Here is a tiny trained network, its code and every weight. The questions are about switching its units off for an input and a target symbol, where a switched-off unit gives its printed mean instead of its output.

import numpy as np


def w(rows, s, z=0):
    codes = np.array(rows[::2]) - 128.0
    scale = np.full(codes.shape[1], s)
    scale[-1] = z or s
    return codes * scale


def f(y):
    return y / 2 * (1 + np.tanh(0.7978845608 * (y + 0.044715 * y**3)))


def softmax(a):
    e = np.exp(a - a.max(-1, keepdims=True))
    return e / e.sum(-1, keepdims=True)


def log_softmax(a):
    a = a - a.max(-1, keepdims=True)
    return a - np.log(np.exp(a).sum(-1, keepdims=True))


def net(x, mask):
    ids = ['γεζξτφψ'.index(c) for c in x.split()]
    T = len(ids)
    res = E[ids] + P[:T]
    u = 0
    for l in range(3):
        q, k, v = (res @ M[l].T for M in (Q, K, V))
        z = softmax(np.where(np.tri(T) > 0, q @ k.T / 2**0.5, -1e9)) @ v
        res = res + np.where(mask[u], z, O[l][:, -1]) @ O[l][:, :-1]
        u += 1
        y = f(res @ A[l][:, :-1].T + A[l][:, -1])
        res = res + np.where(mask[u : u + 8], y, B[l][:, -1]) @ B[l][:, :-1]
        u += 8
    return log_softmax(res[-1] @ U[:, :-1].T + U[:, -1])


Q, K, V, O, A, B = {}, {}, {}, {}, {}, {}
E = w([
[167,155,74,130,182,148],'γ',
[148,120,90,137,170,167],'ε',
[162,185,126,77,10,75],'ζ',
[95,102,90,134,149,95],'ξ',
[114,183,143,169,137,155],'τ',
[114,206,82,178,157,71],'φ',
[156,112,107,236,118,152],'ψ',
],0.012)
P = w([
[104,143,231,103,254,115],'0',
[92,118,208,109,229,104],'1',
[88,136,189,113,213,113],'2',
[90,144,167,115,190,131],'3',
[89,150,150,119,168,135],'4',
[92,154,132,118,146,140],'5',
[96,156,116,122,127,142],'6',
[100,160,97,125,105,149],'7',
[105,161,81,124,89,159],'8',
[103,166,68,126,68,162],'9',
[109,174,52,127,52,167],'10',
[106,173,38,122,39,175],'11',
[106,176,26,124,22,186],'12',
],0.0063)
Q[0] = w([
[123,251,46,202,130,137],'L0H0',
[171,53,114,61,60,103],'L0H0',
],0.011)
K[0] = w([
[187,132,139,88,7,114],'L0H0',
[137,109,184,113,202,113],'L0H0',
],0.015)
V[0] = w([
[204,118,221,221,131,28],'L0H0',
[2,136,53,236,176,160],'L0H0',
],0.0073)
O[0] = w([
[82,137,190,88,192,114,254],'L0H0',
[223,153,121,253,177,110,103],'L0H0',
],0.0055,0.00085)
A[0] = w([
[26,123,242,87,47,194,29],'L0N0',
[157,2,121,104,92,199,68],'L0N1',
[136,92,141,33,41,139,48],'L0N2',
[176,22,174,120,143,147,32],'L0N3',
[57,83,135,85,114,151,126],'L0N4',
[168,110,107,23,160,86,4],'L0N5',
[239,129,127,66,186,138,42],'L0N6',
[159,39,116,98,122,41,208],'L0N7',
],0.0083,0.0037)
B[0] = w([
[244,98,113,158,117,129,149],'L0N0',
[104,178,143,120,98,66,34],'L0N1',
[73,157,159,175,189,149,178],'L0N2',
[86,13,144,164,127,85,1],'L0N3',
[172,136,122,94,147,94,180],'L0N4',
[7,184,144,144,118,44,22],'L0N5',
[96,90,210,113,114,241,43],'L0N6',
[144,239,112,115,171,211,177],'L0N7',
],0.012,0.00097)
Q[1] = w([
[166,248,124,241,213,193],'L1H0',
[207,166,21,83,176,179],'L1H0',
],0.019)
K[1] = w([
[137,122,123,168,4,123],'L1H0',
[153,203,105,112,88,133],'L1H0',
],0.026)
V[1] = w([
[166,93,34,89,148,155],'L1H0',
[111,104,92,245,139,134],'L1H0',
],0.011)
O[1] = w([
[88,69,75,80,218,111,3],'L1H0',
[254,105,143,55,135,72,220],'L1H0',
],0.006,0.0022)
A[1] = w([
[80,29,145,229,66,102,35],'L1N0',
[94,5,79,73,197,134,5],'L1N1',
[42,103,159,59,144,36,90],'L1N2',
[158,87,196,78,48,214,79],'L1N3',
[86,56,170,127,123,74,69],'L1N4',
[84,41,118,202,157,114,57],'L1N5',
[197,113,196,57,78,76,9],'L1N6',
[175,45,126,203,165,129,15],'L1N7',
],0.011,0.0029)
B[1] = w([
[87,209,167,142,65,146,81],'L1N0',
[100,251,115,72,128,201,125],'L1N1',
[83,246,128,59,107,140,99],'L1N2',
[92,133,82,130,163,64,106],'L1N3',
[28,59,143,124,98,96,42],'L1N4',
[154,108,149,194,92,123,64],'L1N5',
[62,129,112,48,130,75,178],'L1N6',
[140,246,174,115,109,148,251],'L1N7',
],0.013,0.0016)
Q[2] = w([
[58,45,230,51,22,127],'L2H0',
[153,67,216,47,172,4],'L2H0',
],0.017)
K[2] = w([
[50,89,253,115,237,169],'L2H0',
[229,184,233,121,206,96],'L2H0',
],0.018)
V[2] = w([
[137,191,179,202,99,54],'L2H0',
[174,130,197,110,48,248],'L2H0',
],0.015)
O[2] = w([
[142,127,2,124,80,122,254],'L2H0',
[212,100,189,42,70,144,137],'L2H0',
],0.0096,0.0077)
A[2] = w([
[138,152,119,103,83,109,72],'L2N0',
[49,120,169,147,78,163,78],'L2N1',
[121,3,147,142,151,173,96],'L2N2',
[170,6,179,228,84,104,60],'L2N3',
[89,141,69,129,134,114,39],'L2N4',
[115,33,120,173,119,169,108],'L2N5',
[136,156,125,104,193,81,88],'L2N6',
[223,42,165,239,128,130,252],'L2N7',
],0.015,0.0031)
B[2] = w([
[80,86,118,125,114,118,238],'L2N0',
[105,134,114,132,180,134,144],'L2N1',
[61,27,149,119,138,168,129],'L2N2',
[176,165,68,91,106,254,136],'L2N3',
[141,122,198,177,101,147,255],'L2N4',
[143,124,205,130,97,162,136],'L2N5',
[105,132,100,84,138,153,187],'L2N6',
[129,129,192,128,173,26,164],'L2N7',
],0.023,0.0082)
U = w([
[103,175,4,109,227,169,200],'γ',
[107,26,158,117,152,150,28],'ε',
[94,84,79,86,14,103,205],'ζ',
[187,87,88,245,144,160,169],'ξ',
[134,130,107,138,169,9,168],'τ',
[32,179,177,94,66,102,2],'φ',
[214,113,186,64,77,179,17],'ψ',
],0.0038,0.0034)

Each question gives the input, a string of symbols that net reads in full, and the target symbol t.
The units are the heads (2 rows each of Q, K, V and O) and the neurons (one row each of A and B). Each row of codes is followed by its name. A weight is (code - 128) times the scale printed after its matrix; where a second scale follows, it is the last column's (O, A, B and U).
mask holds one flag per unit, layer by layer, with each layer's heads first. A switched-off unit (its flag False) gives its mean, the last column of its rows in O or B, instead of its output. The means were averaged over made-up inputs and are rounded, as every weight is.
A unit's drop is (log p(t) with every unit on - log p(t) with that unit switched off) / (log p(t) with every unit on - log p(t) with every unit switched off).
The circuit of an input: a set's keep is (log p(t) with only the set's units on - log p(t) with every unit switched off) / (log p(t) with every unit on - log p(t) with every unit switched off). Starting from the 12 units with the biggest drops (on a tie, the unit counted first), units are removed one at a time, each time the one whose removal leaves the highest keep (on an exact tie, the one counted first), for as long as the keep stays at least 0.8.
units of the circuit, in order: the units of the circuit, biggest drop first
unit that matters most: the unit with the biggest drop
k most important neurons: the k neurons with the biggest drops, biggest first
k most important neurons of layer l: the k neurons of layer l with the biggest drops, biggest first
input γ ψ ε φ γ ψ, target ζ: 3 most important neurons => L1N7, L2N0, L1N6
input ε φ τ γ, target ξ: units of the circuit, in order => L0N6, L2H0, L2N4
input ε ζ φ, target φ: units of the circuit, in order => L0H0, L1N2, L2N4
input γ ξ ξ γ ψ ψ φ ξ τ ε ξ φ τ, target ξ: units of the circuit, in order => L2H0, L2N4, L0H0
input ε ψ ε ξ φ ξ, target ξ: units of the circuit, in order => L2H0, L2N4, L0H0
input ξ ξ ε, target γ: units of the circuit, in order => L1H0, L2N4, L2H0, L2N6
input γ ξ φ ξ γ φ γ τ, target ξ: 3 most important neurons of layer 0 => L0N6, L0N7, L0N1
input ε ξ γ, target γ: units of the circuit, in order => L1H0, L2H0, L2N6
input ξ φ τ τ ξ ε, target τ: units of the circuit, in order => L2N7, L0H0, L1N6, L1N1
input ε φ ψ γ ζ ε ε, target ε: most important neuron of layer 2 => L2N2
input φ ξ τ φ ζ φ ξ ε φ ε ε, target ε: units of the circuit, in order => L2H0, L1N7, L1H0, L2N2
input ξ ξ ξ τ γ γ τ ξ ξ, target τ: 2 most important neurons => L2N7, L1N6
input ε ζ ε ψ γ ε ξ ε τ τ τ ε ζ, target τ: 2 most important neurons => L0N2, L0N0
input ψ ξ φ ε ε γ γ ξ ξ γ ε, target γ: 2 most important neurons => L1N1, L1N7
input ε τ φ ξ ξ φ ξ φ φ ζ ξ ξ ζ, target γ: 3 most important neurons => L0N2, L2N4, L2N1
input ζ ε γ, target γ: 2 most important neurons of layer 2 => L2N1, L2N4
input ε γ γ, target ψ: units of the circuit, in order => L0N6, L2H0, L2N0
input ξ γ ψ, target ζ: unit that matters most => L1H0
input γ ξ ε γ ζ ψ ψ, target ψ: units of the circuit, in order => L2N3, L2N5, L1H0, L1N5
input τ ξ τ ε ψ τ, target ζ: unit that matters most => L1N7
input ξ ψ ψ ε τ, target ζ: 2 most important neurons => L1N7, L2N0
input ξ ξ ξ ξ ζ ψ φ ψ ξ τ, target τ: 2 most important neurons => L0N0, L2N7
input ξ ε ε φ ψ ε ψ ε φ ψ ε φ, target ζ: 4 most important neurons => L1N7, L0N7, L1N6, L2N0
input ζ γ ε ξ τ ψ τ γ φ φ ξ ξ ζ, target γ: 4 most important neurons => L0N2, L0N0, L2N4, L2N1
input ζ ε γ ε φ ψ τ φ ζ, target ξ: 2 most important neurons => L0N2, L0N0
input γ τ ψ ζ φ, target φ: 2 most important neurons => L1N2, L2N4
input ε ε ε ψ ξ φ ψ ε τ ε, target τ: unit that matters most => L2N7
input ξ ζ φ φ ξ ζ, target ξ: 3 most important neurons of layer 0 => L0N2, L0N6, L0N0
